Below is a small trained network, with its code and all its weights. Each question gives an input and a class and asks what happens when units are switched off, that is, made to give their printed mean instead of their output.

import numpy as np


def w(rows, s, z=0):
    codes = np.array(rows[::2]) - 128.0
    scale = np.full(codes.shape[1], s)
    scale[-1] = z or s
    return codes * scale


def f(y):
    return np.maximum(y, 0)


def log_softmax(a):
    a = a - a.max(-1, keepdims=True)
    return a - np.log(np.exp(a).sum(-1, keepdims=True))


def net(x, mask):
    res = np.array(x, float).reshape(1, 7) / 4 @ E
    y = f(res @ A[0][:, :-1].T + A[0][:, -1])
    res = res + np.where(mask, y, B[0][:, -1]) @ B[0][:, :-1]
    return log_softmax(res[-1] @ U[:, :-1].T + U[:, -1])


A, B = {}, {}
E = w([
[127,127,128,127,127],'x0',
[17,120,85,188,174],'x1',
[158,148,253,195,204],'x2',
[116,65,135,13,223],'x3',
[60,218,171,57,120],'x4',
[128,128,127,127,129],'x5',
[182,200,51,106,201],'x6',
],0.0057)
A[0] = w([
[147,166,111,94,139,139],'n0',
[204,162,153,122,88,114],'n1',
[111,147,63,103,83,119],'n2',
[154,163,68,140,168,110],'n3',
[125,101,152,65,150,142],'n4',
[41,132,58,214,189,122],'n5',
[153,190,217,185,214,74],'n6',
[237,143,145,79,98,131],'n7',
[80,156,116,189,143,135],'n8',
[83,89,186,145,79,129],'n9',
[67,78,116,113,197,124],'n10',
[168,78,95,174,127,126],'n11',
[25,255,201,32,96,113],'n12',
[96,188,150,110,116,191],'n13',
[122,170,131,197,83,93],'n14',
[169,70,135,87,151,86],'n15',
[102,15,133,16,208,89],'n16',
[121,127,142,116,130,255],'n17',
[163,74,105,163,143,205],'n18',
[88,83,44,46,67,93],'n19',
[191,106,145,108,87,162],'n20',
[160,179,74,130,193,88],'n21',
[141,128,140,87,135,115],'n22',
[135,157,119,134,145,169],'n23',
[82,12,200,105,54,125],'n24',
[65,107,112,143,168,108],'n25',
[126,117,86,114,106,99],'n26',
[204,201,81,117,179,128],'n27',
[124,122,231,153,183,93],'n28',
[102,120,57,80,51,91],'n29',
[184,15,94,180,143,81],'n30',
[125,131,95,111,98,105],'n31',
[128,190,106,177,41,99],'n32',
[159,171,102,199,73,97],'n33',
[201,127,148,80,82,94],'n34',
],0.0091,0.0085)
B[0] = w([
[140,123,101,110,127,163],'n0',
[70,127,137,102,98,165],'n1',
[163,80,172,140,139,163],'n2',
[162,151,108,93,177,156],'n3',
[138,153,127,153,77,181],'n4',
[38,108,142,55,103,186],'n5',
[175,72,231,154,142,181],'n6',
[46,110,155,90,100,188],'n7',
[118,115,136,90,74,162],'n8',
[171,152,92,66,181,170],'n9',
[120,158,144,133,62,180],'n10',
[84,128,123,180,171,163],'n11',
[22,147,85,224,211,219],'n12',
[138,84,64,162,105,201],'n13',
[152,208,143,142,99,152],'n14',
[99,176,142,166,101,150],'n15',
[160,255,139,174,61,209],'n16',
[218,37,46,91,29,255],'n17',
[136,77,62,185,114,207],'n18',
[166,62,224,156,153,184],'n19',
[66,100,110,106,104,182],'n20',
[141,168,113,95,196,158],'n21',
[115,141,131,135,114,146],'n22',
[166,124,100,107,116,171],'n23',
[192,169,78,36,215,195],'n24',
[78,109,139,86,127,156],'n25',
[141,111,168,128,145,141],'n26',
[189,142,91,78,174,187],'n27',
[169,67,206,147,134,174],'n28',
[157,81,209,145,145,167],'n29',
[34,151,116,205,207,168],'n30',
[144,110,158,135,137,140],'n31',
[175,212,140,151,85,165],'n32',
[150,213,145,154,95,161],'n33',
[49,119,155,107,134,160],'n34',
],0.023,0.0087)
U = w([
[192,81,218,189,148,106],'0',
[156,253,121,182,47,68],'1',
[158,93,39,165,84,251],'2',
[78,129,44,254,193,100],'3',
[39,129,133,45,69,172],'4',
[195,173,65,67,206,100],'5',
[164,90,44,168,78,141],'6',
[114,155,124,121,129,2],'7',
],0.0072,0.0053)

Each question gives the input, the list of numbers given to net, and the class t.
The units are the neurons (one row each of A and B). Each row of codes is followed by its name. A weight is (code - 128) times the scale printed after its matrix; where a second scale follows, it is the last column's (A, B and U).
mask holds one flag per neuron, in row order. A switched-off neuron (its flag False) gives its mean, the last column of its row in B, instead of its output. The means were averaged over made-up inputs and are rounded, as every weight is.
A unit's drop is (log p(t) with every unit on - log p(t) with that unit switched off) / (log p(t) with every unit on - log p(t) with every unit switched off).
The circuit of an input: a set's keep is (log p(t) with only the set's units on - log p(t) with every unit switched off) / (log p(t) with every unit on - log p(t) with every unit switched off). Starting from the 12 units with the biggest drops (on a tie, the unit counted first), units are removed one at a time, each time the one whose removal leaves the highest keep (on an exact tie, the one counted first), for as long as the keep stays at least 0.8.
circuit, biggest first: the units of the circuit, biggest drop first
top k neurons: the k neurons with the biggest drops, biggest first
drop when u is switched off: that unit's drop, to one decimal
input [6,-5,3,-7,4,6,-4], class 1: circuit, biggest first => [n32]
input [4,4,4,-1,3,-2,6], class 5: top 4 neurons => [n21; n27; n18; n3]
input [3,7,-4,-8,1,2,4], class 1: top 3 neurons => [n32; n33; n14]
input [-5,0,-3,-8,6,-2,7], class 1: top 2 neurons => [n32; n33]
input [2,7,0,4,2,0,4], class 4: top 2 neurons => [n5; n25]
input [1,-6,-1,-2,6,4,0], class 3: top 2 neurons => [n12; n5]
input [-5,-7,-6,-5,-4,3,1], class 4: circuit, biggest first => [n7; n34]
input [1,-4,-6,-3,-3,-2,7], class 5: top 4 neurons => [n27; n3; n21; n6]
input [8,-1,8,5,2,3,3], class 0: top 2 neurons => [n6; n28]
input [0,1,3,-8,3,-7,-8], class 1: top 2 neurons => [n32; n14]
input [-4,-7,3,-4,2,6,-5], class 4: circuit, biggest first => [n7; n1]
input [3,0,3,-6,7,2,1], class 3: top 3 neurons => [n12; n16; n13]
input [6,5,7,7,-4,6,3], class 0: top 2 neurons => [n6; n28]
input [-5,4,-4,6,5,1,8], class 5: circuit, biggest first => [n21]
input [-1,-6,-8,-3,2,5,4], class 0: circuit, biggest first => [n19; n29]
input [0,-4,-8,3,-4,-8,1], class 0: drop when n19 is switched off => 0.2
input [-7,6,7,-7,5,8,8], class 5: drop when n4 is switched off => 0.2
input [7,-6,-8,-7,0,0,8], class 0: drop when n29 is switched off => 0.4
